Here is a tiny trained network, its code and every weight. The questions are about switching its units off for an input and a target symbol, where a switched-off unit gives its printed mean instead of its output.

import numpy as np


def w(rows, s, z=0):
    codes = np.array(rows[::2]) - 128.0
    scale = np.full(codes.shape[1], s)
    scale[-1] = z or s
    return codes * scale


def norm(h):
    return h / np.sqrt((h * h).mean(-1, keepdims=True) + 1e-5)


def f(y):
    return np.maximum(y, 0)


def softmax(a):
    e = np.exp(a - a.max(-1, keepdims=True))
    return e / e.sum(-1, keepdims=True)


def log_softmax(a):
    a = a - a.max(-1, keepdims=True)
    return a - np.log(np.exp(a).sum(-1, keepdims=True))


def net(x, mask):
    ids = ['αβγδεζηθλμξστφψω'.index(c) for c in x.split()]
    T = len(ids)
    res = E[ids] + P[:T]
    r = norm(res)
    for j in range(3):
        rows = slice(2 * j, 2 * j + 2)
        q, k, v = (r @ M[0][rows].T for M in (Q, K, V))
        z = softmax(np.where(np.tri(T) > 0, q @ k.T / 2**0.5, -1e9)) @ v
        o = O[0][rows]
        res = res + np.where(mask[j], z, o[:, -1]) @ o[:, :-1]
    y = f(norm(res) @ A[0][:, :-1].T + A[0][:, -1])
    res = res + np.where(mask[3:11], y, B[0][:, -1]) @ B[0][:, :-1]
    return log_softmax(norm(res)[-1] @ U[:, :-1].T + U[:, -1])


Q, K, V, O, A, B = {}, {}, {}, {}, {}, {}
E = w([
[138,59,158,142],'α',
[82,87,123,12],'β',
[73,106,130,155],'γ',
[178,149,60,2],'δ',
[27,130,206,158],'ε',
[134,146,54,37],'ζ',
[105,180,63,97],'η',
[229,104,148,144],'θ',
[196,15,183,116],'λ',
[141,170,117,76],'μ',
[171,112,88,177],'ξ',
[118,191,39,210],'σ',
[139,153,101,61],'τ',
[170,123,114,193],'φ',
[170,118,105,205],'ψ',
[182,191,216,201],'ω',
],0.019)
P = w([
[2,141,220,39],'0',
[129,20,51,130],'1',
[64,145,220,78],'2',
[133,4,70,173],'3',
[55,177,196,93],'4',
[104,20,54,142],'5',
[46,228,169,88],'6',
[84,44,36,117],'7',
],0.0072)
Q[0] = w([
[54,56,111,128],'head 0',
[107,89,35,137],'head 0',
[158,97,118,76],'head 1',
[186,118,51,121],'head 1',
[157,80,174,154],'head 2',
[2,72,105,112],'head 2',
],0.018)
K[0] = w([
[3,80,117,130],'head 0',
[34,152,61,149],'head 0',
[206,141,155,110],'head 1',
[198,210,108,153],'head 1',
[183,54,149,154],'head 2',
[11,81,106,116],'head 2',
],0.018)
V[0] = w([
[142,168,3,155],'head 0',
[58,77,85,99],'head 0',
[171,178,168,86],'head 1',
[42,115,89,107],'head 1',
[86,75,85,75],'head 2',
[202,104,124,90],'head 2',
],0.012)
O[0] = w([
[190,93,113,209,134],'head 0',
[214,147,34,53,104],'head 0',
[175,110,143,222,116],'head 1',
[2,179,172,123,2],'head 1',
[141,51,214,128,91],'head 2',
[229,146,97,149,223],'head 2',
],0.0081,0.0038)
A[0] = w([
[52,56,118,129,76],'neuron 0',
[146,164,48,155,253],'neuron 1',
[125,216,119,169,60],'neuron 2',
[196,190,155,179,211],'neuron 3',
[161,237,247,139,152],'neuron 4',
[130,76,235,82,202],'neuron 5',
[86,84,68,109,131],'neuron 6',
[111,226,236,90,25],'neuron 7',
],0.013,0.0026)
B[0] = w([
[168,229,78,144,161],'neuron 0',
[120,79,195,74,249],'neuron 1',
[144,189,72,177,170],'neuron 2',
[52,179,50,87,255],'neuron 3',
[123,225,130,254,205],'neuron 4',
[199,101,246,75,197],'neuron 5',
[103,65,111,139,171],'neuron 6',
[174,26,72,212,193],'neuron 7',
],0.017,0.0075)
U = w([
[69,157,99,133,128],'α',
[171,182,146,59,27],'β',
[181,245,149,97,228],'γ',
[85,111,185,165,207],'δ',
[126,121,110,168,65],'ε',
[141,138,154,84,93],'ζ',
[249,120,39,134,90],'η',
[53,84,167,91,255],'θ',
[59,18,69,192,14],'λ',
[120,139,101,148,63],'μ',
[150,111,168,132,92],'ξ',
[178,82,170,171,159],'σ',
[153,121,160,103,143],'τ',
[128,103,133,104,91],'φ',
[99,186,79,30,156],'ψ',
[152,106,135,196,100],'ω',
],0.012,0.0032)

Each question gives the input, a string of symbols that net reads in full, and the target symbol t.
The units are the heads (2 rows each of Q, K, V and O) and the neurons (one row each of A and B). Each row of codes is followed by its name. A weight is (code - 128) times the scale printed after its matrix; where a second scale follows, it is the last column's (O, A, B and U).
mask holds one flag per unit, heads first, then neurons. A switched-off unit (its flag False) gives its mean, the last column of its rows in O or B, instead of its output. The means were averaged over made-up inputs and are rounded, as every weight is.
A unit's drop is (log p(t) with every unit on - log p(t) with that unit switched off) / (log p(t) with every unit on - log p(t) with every unit switched off).
The circuit of an input: a set's keep is (log p(t) with only the set's units on - log p(t) with every unit switched off) / (log p(t) with every unit on - log p(t) with every unit switched off). Starting from all 11 units, units are removed one at a time, each time the one whose removal leaves the highest keep (on an exact tie, the one counted first), for as long as the keep stays at least 0.8.
circuit, biggest first: the units of the circuit, biggest drop first
most important unit: the unit with the biggest drop
top k neurons: the k neurons with the biggest drops, biggest first
which heads matter: for each layer, one digit per head in row order, 1 if its drop is at least 0.15 and else 0, layers parted by /
drop when u is switched off: that unit's drop, to one decimal
input ω ψ φ ξ τ, target σ: which heads matter => 000
input θ φ ξ, target ψ: most important unit => neuron 3
input ξ ξ θ, target γ: circuit, biggest first => head 1; head 0; head 2; neuron 7
input σ φ σ ξ, target λ: which heads matter => 110
input τ θ δ ψ ε ψ θ γ, target ψ: which heads matter => 111
input θ ε τ, target σ: top 2 neurons => neuron 7; neuron 5
input α θ ψ θ λ ξ η, target λ: which heads matter => 001
input θ α θ σ, target λ: top 2 neurons => neuron 1; neuron 4
input ε σ θ θ ξ ξ η, target λ: which heads matter => 011
input ζ θ λ σ τ γ, target ψ: top 3 neurons => neuron 0; neuron 7; neuron 1
input θ ψ β θ γ, target θ: drop when head 0 is switched off => 0.9
input θ τ θ ε, target θ: drop when head 0 is switched off => 0.6
input θ σ ψ θ γ, target θ: drop when neuron 4 is switched off => 0.5
input ε ξ σ τ θ ξ σ σ, target λ: circuit, biggest first => neuron 1
